Read these off the row that follows.
1) Report the entry just right of 137.
2) Report the entry at the centre.
[150 128 135 137 141 106 152 133 115 127 122 142 126]
1) 141
2) 152

data =
[[120 108 131 117 118 124 119 109]
 [118 107 157 127 132 116 155 133]
 [135 140 121 140 140 138 131 144]
 [130 138 134 131 133 121 138 140]
 [137 142 127 139 138 134 132 142]
 [133 133 122 133 134 135 124 132]
 [122 113 133 125 125 135 130 120]
 [122 113 127 127 127 137 128 122]
 [122 109 155 129 134 118 152 134]
 [126 114 148 132 135 122 145 135]
 [120 112 122 125 126 136 123 119]]
What is the entry just left of the largest entry?
Answer: 107
What is the bottom-left entry?
Answer: 120
What is the fifth entry in reading order?
Answer: 118
What is the largest entry in the first row?
Answer: 131
The last entry of the largest entry's row -> 133
What is the entry directly below 116?
Answer: 138
The 3rd entry on the main diagonal -> 121
The first entry on the diagonal from the top-right corner is 109
What is the first entry in the row that holds the largest entry?
Answer: 118
The entry directly above the smallest entry -> 108
The bottom entry of the column that holds the smallest entry is 112
The first entry, reading row by row -> 120
What is the bottom entry of the column that holds the largest entry?
Answer: 122
What is the largest entry in the last column?
Answer: 144
The entry just right of the largest entry: 127
The entry in the bottom-right corner -> 119
The 5th-last entry, reading row by row -> 125
What is the third-last entry, reading row by row?
Answer: 136
What is the entry directly below the smallest entry?
Answer: 140
What is the entry just right of 114?
Answer: 148
The entry just right of the smallest entry: 157
The entry directly below 129 is 132
What is the second entry from the end, reading row by row?
Answer: 123

x =
[[129 131 128 123 122 133 135 123 131 130 132 127 123 129]
 [129 130 129 124 128 134 133 125 130 129 131 127 119 125]
 [137 115 138 125 134 134 133 111 114 124 123 127 121 134]
 [133 127 127 121 126 132 131 122 130 134 130 128 122 125]
 [129 130 129 122 124 133 136 126 130 128 133 128 122 126]
 [130 131 131 121 124 133 134 126 132 128 131 131 121 125]
 [130 130 129 126 123 133 135 125 127 129 127 129 122 128]
 [127 129 130 121 126 132 131 123 127 126 128 127 119 123]
 [130 131 128 129 124 127 133 121 128 133 128 128 120 124]
 [136 141 126 128 124 148 133 127 135 133 122 130 114 126]
 [130 124 125 119 122 133 136 125 129 132 127 128 121 126]
 [129 128 127 125 117 131 136 121 130 132 134 129 120 127]
 [131 125 132 102 133 125 131 127 137 138 124 126 122 117]
 [137 136 134 128 127 143 148 115 131 129 129 131 120 123]
 [129 131 132 120 127 131 134 128 129 129 129 130 120 128]]
Which number is the first entry, reading row by row?
A: 129
The bottom-left entry: 129
Which number is the top-right entry?
A: 129
Which number is the largest entry in the first row?
A: 135
The 2nd entry on the diagonal from the top-right corner: 119
Which number is the largest entry in the last column?
A: 134
Which number is the fifth-last entry, reading row by row?
A: 129
Which number is the last entry, reading row by row?
A: 128
The first entry in the row that holds the smallest entry -> 131
Which number is the second-last entry, reading row by row?
A: 120
The 3rd entry on the diagonal from the top-right corner: 127
Which number is the last entry of the smallest entry's row?
A: 117
The entry just left of the smallest entry -> 132
The 4th entry in reading order is 123
The bottom entry of the column that holds the smallest entry: 120
The third entry from the end, reading row by row is 130
Which number is the 2nd entry on the main diagonal?
A: 130
Which number is the fourth-last entry, reading row by row?
A: 129

Read these off the row that follows.
1) Which number is the median entry?
2) Which number is the entry just right of 113?
3) Which number is the 3rd entry from the left?
[126 133 135 126 117 113 137 151 127]
1) 127
2) 137
3) 135

Read these off the grid that follows. Counting starts at 1.
1) Find the entry at row 1, column 2.
2) Find the entry in row 1 and column 1.
3) Find the entry at row 1, column 3.
4) Find the bottom entry of the column that holds the largest entry.
5) Find the bottom-right entry.
6) Find the entry just left of the largest entry.
7) Find the entry in the bottom-left corner.
8) Find the entry at row 3, column 1.
[[127 130 128 128 128 128 128 123 128 128 128 128 128 129]
 [127 130 128 128 128 128 128 131 128 128 128 128 128 129]
 [126 130 128 129 129 128 129 125 128 128 129 128 128 131]
 [132 130 128 127 126 128 127 118 129 129 126 129 127 125]
 [129 130 128 128 128 128 128 132 128 128 128 128 128 127]
 [130 130 128 127 127 127 127 142 126 128 128 127 128 125]
 [125 130 128 129 129 128 129 113 130 127 128 129 128 132]
 [128 130 128 128 128 128 128 129 128 128 128 128 128 128]
 [127 130 128 128 128 128 128 117 129 128 128 128 128 129]
 [132 130 128 127 126 128 127 104 130 129 126 129 126 124]]
1) 130
2) 127
3) 128
4) 104
5) 124
6) 127
7) 132
8) 126

Questions about the array below. Counting starts at 1.
1) Give the entry in row 1 and column 3.
2) Give the top entry of the column that holds the smallest entry.
3) Give the entry at row 2, column 2.
4) Give the entry just left of 143.
5) Give the entry at row 1, column 2.
6) Give the entry at row 3, column 1.
7) Give the entry in the bottom-left corner.
8) Give the top-right entry.
[[105 113 114 129 135 129 134 141]
 [112 117 107 135 147 133 139 141]
 [114 109 114 139 142 134 138 137]
 [117 106 116 133 143 137 142 130]
 [113 103 117 136 151 141 128 137]
 [108 115 117 133 146 136 126 145]
 [102 123 123 140 146 139 133 137]]
1) 114
2) 105
3) 117
4) 133
5) 113
6) 114
7) 102
8) 141

A =
[[138 135 124 123 123 130 127 127 136 120]
 [122 130 124 118 141 125 119 118 123 123]
 [134 124 128 135 116 132 137 134 131 126]
 [131 124 136 128 128 129 135 129 134 134]
 [122 144 111 136 130 123 113 118 116 144]
 [134 126 128 124 123 131 126 133 132 107]
 [125 123 128 135 126 126 126 125 123 128]
 [133 108 143 152 100 135 155 148 135 130]
 [149 112 140 127 120 137 132 140 142  99]
 [119 130 124 126 138 127 114 121 111 122]]
Indices start at 1.
The entry in the bottom-left corner: 119
The top entry of the column that holds the largest entry -> 127
The entry at row 3, column 1?
Answer: 134
The entry in row 1 and column 1: 138
The top-right entry -> 120
The bottom-right entry is 122
The entry at row 1, column 3 is 124
The entry just left of the largest entry: 135
The entry directly below the largest entry?
Answer: 132
The entry just right of the largest entry: 148
The entry at row 2, column 1?
Answer: 122
The entry just left of the smallest entry: 142
The entry directly above 143?
Answer: 128
The entry just left of 107 -> 132

grid = [122 138 111 155 116 151]
The 2nd entry is 138
The entry just left of 116 -> 155
The third entry from the left -> 111

W =
[[129, 113, 130, 129, 114, 139, 151, 143, 124, 118, 132, 134],
 [135, 145, 117, 122, 146, 126, 104, 105, 134, 123, 111, 124],
 [127, 146, 114, 126, 148, 117, 114, 107, 131, 132, 118, 121],
 [134, 112, 133, 146, 132, 156, 148, 138, 133, 115, 140, 144],
 [139, 104, 148, 138, 109, 141, 141, 144, 144, 118, 134, 139],
 [118, 124, 130, 141, 139, 131, 124, 116, 108, 130, 146, 130],
 [120, 128, 124, 125, 114, 114, 142, 147, 122, 128, 133, 126]]
Rows and columns are numbered from 1.
Give the entry at row 1, column 2.
Answer: 113
Give the bottom-left entry.
Answer: 120
The top-right entry: 134
Give the entry at row 1, column 3.
Answer: 130
Give the entry at row 2, column 1.
Answer: 135
The bottom entry of the column that holds the largest entry: 114
Give the entry at row 3, column 3.
Answer: 114
The entry directly above 123 -> 118
The entry in the top-left corner is 129
Give the entry in row 2 and column 3.
Answer: 117
The entry just left of 121: 118
Give the entry just left of 123.
Answer: 134
Give the bottom-right entry.
Answer: 126
The entry directly above the largest entry is 117
The entry just right of 156 is 148
Give the entry just right of 142.
Answer: 147

Read these off the array that follows.
1) Which number is the last entry, reading row by row?
2) Which number is the entry in the top-left corner?
3) Which number is the third entry on the main diagonal?
4) Which number is the largest entry?
5) Which number is the largest entry in the first row?
[[132 100 117 135]
 [131 100 117 131]
 [152 136 143 139]]
1) 139
2) 132
3) 143
4) 152
5) 135

Questions about the array below.
1) Find the bottom-right entry.
2) Find the 4th entry in reading order.
3) Find the entry in the top-left corner.
4) Find the second entry on the diagonal from the top-right corner.
5) Find the third entry from the end, reading row by row.
6) Find the largest entry in the last column.
7) Find the fifth entry from the end, reading row by row.
[[133 124 128 130 124 119 131 111 129 118 117 132 133 128 135]
 [129 129 136 132 125 150 128 147 129 134 133 128 132 137 131]
 [129 129 136 132 125 150 128 147 130 135 133 128 131 137 130]]
1) 130
2) 130
3) 133
4) 137
5) 131
6) 135
7) 133
